Here is a tiny trained network, its code and every weight. The questions are about switching its units off for an input and a class, where a switched-off unit gives its printed mean instead of its output.

import numpy as np


def w(rows, s, z=0):
    codes = np.array(rows[::2]) - 128.0
    scale = np.full(codes.shape[1], s)
    scale[-1] = z or s
    return codes * scale


def f(y):
    return np.maximum(y, 0)


def log_softmax(a):
    a = a - a.max(-1, keepdims=True)
    return a - np.log(np.exp(a).sum(-1, keepdims=True))


def net(x, mask):
    res = np.array(x, float).reshape(1, 4) / 4 @ E
    y = f(res @ A[0][:, :-1].T + A[0][:, -1])
    res = res + np.where(mask, y, B[0][:, -1]) @ B[0][:, :-1]
    return log_softmax(res[-1] @ U[:, :-1].T + U[:, -1])


A, B = {}, {}
E = w([
[35,90,210,168,112,61,47,43],'x0',
[111,78,110,75,83,151,253,1],'x1',
[185,189,247,89,34,50,195,113],'x2',
[182,114,163,89,250,106,100,43],'x3',
],0.009)
A[0] = w([
[117,99,102,140,86,112,172,72,127],'n1',
[158,177,136,144,157,130,84,150,83],'n2',
[173,164,202,166,141,27,113,111,193],'n3',
[120,75,175,93,143,75,105,11,145],'n4',
[106,96,109,149,181,134,64,94,168],'n5',
[127,183,92,157,104,197,36,178,126],'n6',
[94,97,168,183,81,105,74,199,123],'n7',
[79,122,129,119,62,151,155,79,94],'n8',
[74,122,130,151,92,158,116,158,245],'n9',
[109,154,154,136,50,152,179,126,84],'n10',
[87,138,144,142,99,67,130,87,102],'n11',
[160,68,119,129,194,156,158,100,252],'n12',
[89,113,67,144,194,174,109,103,109],'n13',
[184,170,133,76,87,150,232,131,207],'n14',
[85,132,105,184,162,126,44,187,166],'n15',
[161,200,179,183,96,62,89,133,131],'n16',
[155,125,186,146,84,144,208,178,84],'n17',
[166,129,60,78,70,154,147,254,186],'n18',
],0.0092,0.0029)
B[0] = w([
[110,99,57,152,39,152,134,215,189],'n1',
[69,193,111,88,45,49,77,205,184],'n2',
[166,192,228,64,195,106,113,70,224],'n3',
[245,75,190,98,62,199,73,53,242],'n4',
[87,150,78,109,168,28,138,189,231],'n5',
[124,123,36,202,12,185,161,125,222],'n6',
[171,25,165,252,196,199,232,44,216],'n7',
[111,70,42,150,48,110,111,207,190],'n8',
[133,18,96,112,154,104,183,129,193],'n9',
[52,3,79,132,73,101,178,174,191],'n10',
[127,11,145,150,143,191,90,110,184],'n11',
[146,156,131,140,245,70,201,115,214],'n12',
[154,129,83,124,207,72,180,127,225],'n13',
[127,145,137,167,178,52,193,112,240],'n14',
[82,78,28,247,127,126,156,199,255],'n15',
[116,177,211,108,193,67,130,107,209],'n16',
[111,108,121,200,185,41,152,185,193],'n17',
[170,161,233,134,154,209,119,76,237],'n18',
],0.0058,0.011)
U = w([
[172,161,162,106,179,150,162,20,253],'0',
[138,255,146,66,114,71,60,156,110],'1',
[141,129,87,130,32,213,120,113,71],'2',
[61,132,73,133,128,46,165,177,115],'3',
[129,115,146,76,73,146,8,80,21],'4',
],0.0096,0.0023)

Each question gives the input, the list of numbers given to net, and the class t.
The units are the neurons (one row each of A and B). Each row of codes is followed by its name. A weight is (code - 128) times the scale printed after its matrix; where a second scale follows, it is the last column's (A, B and U).
mask holds one flag per neuron, in row order. A switched-off neuron (its flag False) gives its mean, the last column of its row in B, instead of its output. The means were averaged over made-up inputs and are rounded, as every weight is.
A unit's drop is (log p(t) with every unit on - log p(t) with that unit switched off) / (log p(t) with every unit on - log p(t) with every unit switched off).
The circuit of an input: a set's keep is (log p(t) with only the set's units on - log p(t) with every unit switched off) / (log p(t) with every unit on - log p(t) with every unit switched off). Starting from the 12 units with the biggest drops (on a tie, the unit counted first), units are removed one at a time, each time the one whose removal leaves the highest keep (on an exact tie, the one counted first), for as long as the keep stays at least 0.8.
circuit, biggest first: the units of the circuit, biggest drop first
most important unit: the unit with the biggest drop
top k neurons: the k neurons with the biggest drops, biggest first
drop when u is switched off: that unit's drop, to one decimal
input [6,2,-3,4], class 4: circuit, biggest first	(n4 n7)
input [-3,1,-1,-8], class 2: most important unit	n18
input [7,1,6,-2], class 4: circuit, biggest first	(n12 n4)
input [-4,-8,3,-1], class 1: circuit, biggest first	(n2 n18)
input [7,-8,2,2], class 0: top 2 neurons	(n7 n3)
input [-4,-3,-4,-1], class 2: top 3 neurons	(n18 n6 n14)
input [-6,-7,0,-8], class 2: top 2 neurons	(n18 n6)
input [7,-1,-8,8], class 3: top 4 neurons	(n5 n15 n18 n7)
input [7,-1,7,-5], class 0: top 3 neurons	(n7 n3 n16)
input [-7,-4,2,3], class 1: top 3 neurons	(n7 n2 n4)
input [8,3,-4,4], class 4: top 2 neurons	(n4 n7)
input [-6,-1,8,-3], class 0: top 2 neurons	(n18 n15)
input [4,6,3,-3], class 2: top 2 neurons	(n4 n5)
input [-1,-8,0,-3], class 2: most important unit	n6
input [-7,-5,0,-8], class 2: top 2 neurons	(n18 n6)
input [-2,-8,-6,-6], class 2: top 2 neurons	(n6 n18)
input [-7,-5,-2,-1], class 2: top 2 neurons	(n18 n6)
input [6,-4,4,-2], class 0: drop when n7 is switched off	0.1
input [5,1,3,3], class 4: drop when n14 is switched off	0.2
input [6,-5,3,3], class 0: drop when n7 is switched off	0.4
input [7,4,-3,0], class 4: most important unit	n4
